Below are the code and all the weights of a small trained network. Each question names an input and a class and asks about switching units off, where a switched-off unit gives its printed mean instead of its output.

import numpy as np


def w(rows, s, z=0):
    codes = np.array(rows[::2]) - 128.0
    scale = np.full(codes.shape[1], s)
    scale[-1] = z or s
    return codes * scale


def f(y):
    return np.maximum(y, 0)


def log_softmax(a):
    a = a - a.max(-1, keepdims=True)
    return a - np.log(np.exp(a).sum(-1, keepdims=True))


def net(x, mask):
    res = np.array(x, float).reshape(1, 4) / 4 @ E
    y = f(res @ A[0][:, :-1].T + A[0][:, -1])
    res = res + np.where(mask, y, B[0][:, -1]) @ B[0][:, :-1]
    return log_softmax(res[-1] @ U[:, :-1].T + U[:, -1])


A, B = {}, {}
E = w([
[92,131,182,77,151,135,106,252],'x0',
[101,233,59,207,72,138,159,141],'x1',
[56,78,132,165,64,178,146,136],'x2',
[96,109,179,101,192,97,206,124],'x3',
],0.014)
A[0] = w([
[123,163,238,49,189,100,166,167,106],'n0',
[114,117,128,144,83,143,169,183,202],'n1',
[113,114,173,75,217,70,163,196,119],'n2',
[122,139,185,31,192,126,181,162,81],'n3',
[145,41,186,82,100,141,110,139,236],'n4',
[121,128,157,107,127,102,141,124,46],'n5',
[57,32,171,122,109,140,133,138,84],'n6',
[160,158,58,149,139,48,163,7,84],'n7',
[181,158,124,123,169,139,204,129,46],'n8',
[151,134,83,120,141,99,94,147,21],'n9',
[99,198,100,136,101,146,176,173,142],'n10',
[168,119,205,37,138,148,107,126,137],'n11',
[50,176,77,184,125,116,98,175,122],'n12',
[184,136,84,151,162,117,46,85,150],'n13',
[106,120,176,75,167,115,148,155,91],'n14',
[116,197,59,169,114,176,147,97,255],'n15',
[133,159,138,128,185,177,159,113,43],'n16',
[188,115,133,40,125,133,90,136,96],'n17',
[150,118,117,107,157,165,168,143,43],'n18',
[150,130,128,59,200,106,122,135,199],'n19',
],0.012,0.0051)
B[0] = w([
[87,59,94,189,166,41,83,165,222],'n0',
[97,110,159,63,95,136,192,135,188],'n1',
[61,43,74,148,183,1,80,149,221],'n2',
[65,52,121,188,197,38,121,174,208],'n3',
[42,246,79,97,177,207,107,58,208],'n4',
[117,130,150,101,133,114,134,137,140],'n5',
[58,203,161,131,134,155,146,59,189],'n6',
[242,125,125,183,183,91,197,42,229],'n7',
[119,144,121,137,119,115,191,143,155],'n8',
[170,134,113,78,120,164,138,144,146],'n9',
[130,114,186,141,84,94,176,156,210],'n10',
[116,63,112,55,155,153,39,140,199],'n11',
[127,148,199,116,37,144,133,197,217],'n12',
[195,167,99,108,165,173,86,147,195],'n13',
[76,104,107,119,146,84,114,108,185],'n14',
[204,88,171,192,73,143,216,143,253],'n15',
[106,138,172,127,140,100,192,136,140],'n16',
[147,159,133,144,134,161,30,135,179],'n17',
[110,145,101,141,104,99,122,123,136],'n18',
[149,116,120,168,197,86,91,182,197],'n19',
],0.0088,0.019)
U = w([
[215,128,94,159,131,115,189,80,7],'0',
[27,138,109,99,101,182,151,86,235],'1',
[94,131,142,136,10,139,182,223,141],'2',
[50,96,88,114,157,90,96,159,113],'3',
[168,138,79,82,139,160,47,136,105],'4',
],0.013,0.0012)

Each question gives the input, the list of numbers given to net, and the class t.
The units are the neurons (one row each of A and B). Each row of codes is followed by its name. A weight is (code - 128) times the scale printed after its matrix; where a second scale follows, it is the last column's (A, B and U).
mask holds one flag per neuron, in row order. A switched-off neuron (its flag False) gives its mean, the last column of its row in B, instead of its output. The means were averaged over made-up inputs and are rounded, as every weight is.
A unit's drop is (log p(t) with every unit on - log p(t) with that unit switched off) / (log p(t) with every unit on - log p(t) with every unit switched off).
The circuit of an input: a set's keep is (log p(t) with only the set's units on - log p(t) with every unit switched off) / (log p(t) with every unit on - log p(t) with every unit switched off). Starting from the 12 units with the biggest drops (on a tie, the unit counted first), units are removed one at a time, each time the one whose removal leaves the highest keep (on an exact tie, the one counted first), for as long as the keep stays at least 0.8.
units of the circuit, in order: the units of the circuit, biggest drop first
unit that matters most: the unit with the biggest drop
k most important neurons: the k neurons with the biggest drops, biggest first
drop when u is switched off: that unit's drop, to one decimal
input [-2,-2,-1,-8], class 4: unit that matters most	n13
input [-5,-8,5,-7], class 4: 4 most important neurons	(n13, n1, n17, n10)
input [1,4,-6,3], class 0: 2 most important neurons	(n11, n4)
input [7,-4,2,-8], class 4: units of the circuit, in order	(n17, n3)
input [-5,-1,2,8], class 0: 2 most important neurons	(n7, n11)
input [-1,0,4,0], class 1: 4 most important neurons	(n12, n15, n10, n7)
input [-8,-4,8,2], class 1: 2 most important neurons	(n6, n4)
input [-2,8,-1,0], class 2: 2 most important neurons	(n12, n10)
input [4,6,1,7], class 2: 2 most important neurons	(n10, n12)
input [0,7,-2,-5], class 2: drop when n12 is switched off	0.2
input [-2,8,1,1], class 2: drop when n12 is switched off	0.5
input [-5,4,7,2], class 2: drop when n12 is switched off	0.5
